[[120 116 116 119 110 103 108 123 128 128 122 144 135 135]
 [126 130 131 135 114 142 112 124 142 133 106 115 109 115]]
The entry directly below the smallest entry -> 142
Read off the last entry in the row that holds the largest entry.
A: 135
The entry just right of 120 is 116
Read off the smallest entry in the first column.
A: 120
The entry just right of 109 -> 115
The 4th entry from the end, reading row by row -> 106
Read off the largest entry in the first column.
A: 126
Read off the third smallest entry.
A: 108
The 3rd entry in reading order is 116

Questions about the row below.
1) What is the third entry from the right?
2) What is the entry just right of the centre entry?
3) What is the 2nd entry?
[105 111 131 110 139]
1) 131
2) 110
3) 111

A =
array([[114, 131, 142, 116, 115, 146, 105, 145],
       [147, 122, 128, 148, 130, 153, 124, 152]])
Rows and columns are numbered from 1.
Give the entry at row 2, column 3.
128
Give the entry just left of 128.
122
Give the entry just right of 142.
116
The entry just left of 116: 142
The entry at row 1, column 1 is 114
Give the top-right entry.
145
The entry in row 2 and column 1 is 147
Give the entry just left of the smallest entry.
146

[[133 129 150 112 136 135]
 [133 130 123 123 125 127]
 [135 124 123 124 130 118]
 [134 130 122 125 125 128]
 [135 139 116 134 125 139]
 [139 128 123 126 151 128]
 [140 128 122 145 124 127]
 [141 132 128 138 124 130]
 [127 125 118 121 119 127]
 [133 129 120 124 121 138]]
The 5th entry, reading row by row -> 136
Which number is the minimum? 112
Which number is the bottom-left entry? 133
The 3rd-last entry, reading row by row -> 124
Which number is the last entry of the smallest entry's row? 135
Which number is the bottom entry of the column that holds the largest entry? 121
The entry in the bottom-right corner: 138
The smallest entry in the last column: 118
Which number is the entry in the top-left corner? 133
Which number is the 3rd largest entry? 145
Which number is the maximum? 151
The entry just left of 120 is 129
The 3rd entry on the diagonal from the top-right corner: 124
Which number is the largest entry in the first row? 150
The largest entry in the last column: 139
Which number is the 2nd entry on the diagonal from the top-right corner? 125
Which number is the largest entry in the first column? 141
Which number is the entry just right of 145? 124
Which number is the entry directly above 145? 126
The third entry on the main diagonal: 123
The entry directly above 140 -> 139
The 2nd entry, reading row by row is 129
Which number is the second smallest entry? 116

array([[116, 126, 126, 114, 133, 117],
       [124, 121, 117, 131, 105, 134],
       [122, 148, 123, 143, 139, 139],
       [138, 136, 124, 136, 139, 138],
       [117, 122, 123, 115, 128, 119],
       [123, 136, 128, 134, 129, 125],
       [119, 130, 121, 124, 113, 131],
       [146, 130, 115, 138, 124, 144],
       [135, 133, 127, 128, 141, 132],
       [141, 129, 123, 128, 134, 134],
       [148, 129, 115, 146, 124, 148],
       [143, 133, 111, 154, 122, 151],
       [138, 134, 115, 151, 121, 147],
       [121, 135, 128, 124, 132, 125],
       [121, 142, 121, 143, 128, 135]])
The last entry, reading row by row is 135
The maximum -> 154
The 3rd-last entry, reading row by row: 143
The first entry on the diagonal from the top-right corner: 117
Read off the first entry of the largest entry's row.
A: 143
Read off the 2nd smallest entry.
A: 111
The entry just right of the largest entry is 122
Read off the bottom-left entry.
A: 121
The entry just right of the smallest entry is 134
The first entry in the row that holds the smallest entry -> 124
The top-left entry: 116
Read off the 4th entry, reading row by row.
A: 114
Read off the 2nd entry in reading order.
A: 126
The fifth entry from the end, reading row by row is 142
The 3rd entry on the diagonal from the top-right corner is 143
Read off the fifth entry, reading row by row.
A: 133
The fourth-last entry, reading row by row: 121
Read off the second entry on the diagonal from the top-right corner.
A: 105
Read off the 3rd entry on the main diagonal.
A: 123
The 2nd-last entry, reading row by row is 128
Read off the third entry in reading order.
A: 126
Read off the 2nd entry on the main diagonal.
A: 121

Questions about the row below.
1) What is the entry just right of 121?
2) What is the entry just right of the smallest entry?
3) What is the entry at the centre?
4) What is the 3rd entry from the end?
[103, 113, 110, 140, 152, 114, 140, 125, 130, 121, 109]
1) 109
2) 113
3) 114
4) 130
